Below are the code and all the weights of a small trained network. Each question names an input and a class and asks about switching units off, where a switched-off unit gives its printed mean instead of its output.

import numpy as np


def w(rows, s, z=0):
    codes = np.array(rows[::2]) - 128.0
    scale = np.full(codes.shape[1], s)
    scale[-1] = z or s
    return codes * scale


def f(y):
    return np.maximum(y, 0)


def log_softmax(a):
    a = a - a.max(-1, keepdims=True)
    return a - np.log(np.exp(a).sum(-1, keepdims=True))


def net(x, mask):
    res = np.array(x, float).reshape(1, 5) / 4 @ E
    y = f(res @ A[0][:, :-1].T + A[0][:, -1])
    res = res + np.where(mask, y, B[0][:, -1]) @ B[0][:, :-1]
    return log_softmax(res[-1] @ U[:, :-1].T + U[:, -1])


A, B = {}, {}
E = w([
[139,129,250,142,142,138],'x0',
[128,128,143,127,11,128],'x1',
[128,129,127,128,129,130],'x2',
[255,130,117,126,129,118],'x3',
[128,128,128,129,128,127],'x4',
],0.0087)
A[0] = w([
[93,130,41,128,145,132,58],'n1',
[149,127,88,136,205,133,42],'n2',
[158,124,83,127,232,136,57],'n3',
[124,127,134,127,121,130,106],'n4',
[163,138,95,133,82,131,115],'n5',
[87,128,10,113,147,138,69],'n6',
[235,139,136,113,152,142,145],'n7',
[109,124,98,133,138,115,80],'n8',
[113,126,160,128,42,136,138],'n9',
[224,135,151,118,162,123,15],'n10',
[103,140,42,111,133,133,218],'n11',
[108,127,163,139,55,141,28],'n12',
[174,132,252,121,110,139,3],'n13',
[89,129,172,120,188,129,130],'n14',
[135,129,120,126,119,130,111],'n15',
[185,141,68,116,59,124,120],'n16',
[136,124,118,128,162,125,178],'n17',
[1,130,102,125,84,145,29],'n18',
[118,132,85,110,136,139,145],'n19',
[138,123,109,122,203,117,196],'n20',
[113,126,108,130,137,122,86],'n21',
[65,130,197,133,194,136,148],'n22',
[175,117,83,126,74,126,119],'n23',
[182,129,66,121,54,125,119],'n24',
[27,135,125,120,111,111,215],'n25',
[62,134,193,130,207,145,132],'n26',
[104,133,167,121,47,132,25],'n27',
[182,131,145,128,152,127,35],'n28',
],0.0093,0.0042)
B[0] = w([
[190,137,143,170,141,162,184],'n1',
[67,127,118,165,111,87,169],'n2',
[58,118,126,197,96,94,194],'n3',
[134,129,128,133,130,130,131],'n4',
[111,131,128,67,132,113,172],'n5',
[191,129,152,204,143,178,214],'n6',
[80,124,116,217,117,124,230],'n7',
[155,135,132,136,136,137,144],'n8',
[104,122,108,220,140,122,214],'n9',
[189,130,145,208,138,178,185],'n10',
[61,124,124,178,111,91,236],'n11',
[182,132,137,194,147,161,171],'n12',
[56,115,94,255,118,105,213],'n13',
[159,131,125,51,127,131,192],'n14',
[125,128,128,115,129,126,133],'n15',
[99,134,129,28,133,102,205],'n16',
[151,132,133,145,132,143,176],'n17',
[39,115,112,197,108,69,222],'n18',
[120,122,140,174,118,134,171],'n19',
[170,124,142,184,126,167,213],'n20',
[149,133,129,133,135,133,137],'n21',
[177,136,122,21,128,134,226],'n22',
[107,128,128,50,127,109,187],'n23',
[100,125,127,25,134,103,206],'n24',
[190,127,144,201,144,169,254],'n25',
[174,141,122,14,133,129,225],'n26',
[189,133,137,203,151,166,177],'n27',
[174,136,136,156,142,155,155],'n28',
],0.022,0.006)
U = w([
[198,136,167,147,159,185,234],'0',
[37,111,93,146,86,86,121],'1',
[132,143,124,1,133,114,3],'2',
],0.014,0.00064)

Each question gives the input, the list of numbers given to net, and the class t.
The units are the neurons (one row each of A and B). Each row of codes is followed by its name. A weight is (code - 128) times the scale printed after its matrix; where a second scale follows, it is the last column's (A, B and U).
mask holds one flag per neuron, in row order. A switched-off neuron (its flag False) gives its mean, the last column of its row in B, instead of its output. The means were averaged over made-up inputs and are rounded, as every weight is.
A unit's drop is (log p(t) with every unit on - log p(t) with that unit switched off) / (log p(t) with every unit on - log p(t) with every unit switched off).
The circuit of an input: a set's keep is (log p(t) with only the set's units on - log p(t) with every unit switched off) / (log p(t) with every unit on - log p(t) with every unit switched off). Starting from the 12 units with the biggest drops (on a tie, the unit counted first), units are removed one at a time, each time the one whose removal leaves the highest keep (on an exact tie, the one counted first), for as long as the keep stays at least 0.8.
circuit, biggest first: the units of the circuit, biggest drop first
top k neurons: the k neurons with the biggest drops, biggest first
drop of u: that unit's drop, to one decimal
input [2,8,7,-5,0], class 0: circuit, biggest first : (n27)
input [-6,-4,-6,-1,-6], class 0: top 2 neurons : (n6, n1)
input [1,-6,5,-4,7], class 2: top 2 neurons : (n26, n22)
input [-3,-8,5,2,6], class 1: top 3 neurons : (n3, n2, n25)
input [1,8,-6,-2,3], class 0: top 3 neurons : (n27, n12, n11)
input [-4,-7,1,2,0], class 1: top 2 neurons : (n3, n2)
input [-3,0,3,-4,-8], class 0: top 4 neurons : (n25, n13, n6, n3)
input [-2,0,-8,-3,5], class 0: top 3 neurons : (n13, n25, n3)
input [-8,-5,8,-8,0], class 0: top 3 neurons : (n6, n1, n25)
input [0,0,8,7,-2], class 1: top 3 neurons : (n7, n25, n6)
input [1,3,2,3,2], class 1: top 3 neurons : (n26, n22, n14)
input [-6,-5,-6,-3,-2], class 0: top 2 neurons : (n6, n1)
input [-8,-7,0,4,3], class 1: top 3 neurons : (n3, n11, n2)
input [-4,-3,6,-2,3], class 0: circuit, biggest first : (n6)
input [7,0,-5,0,-4], class 2: drop of n22 : 0.3
input [0,-3,8,7,-6], class 1: drop of n3 : 0.6
input [-2,-5,8,-5,2], class 0: drop of n6 : 0.0
input [-2,1,0,6,2], class 2: drop of n24 : 0.1
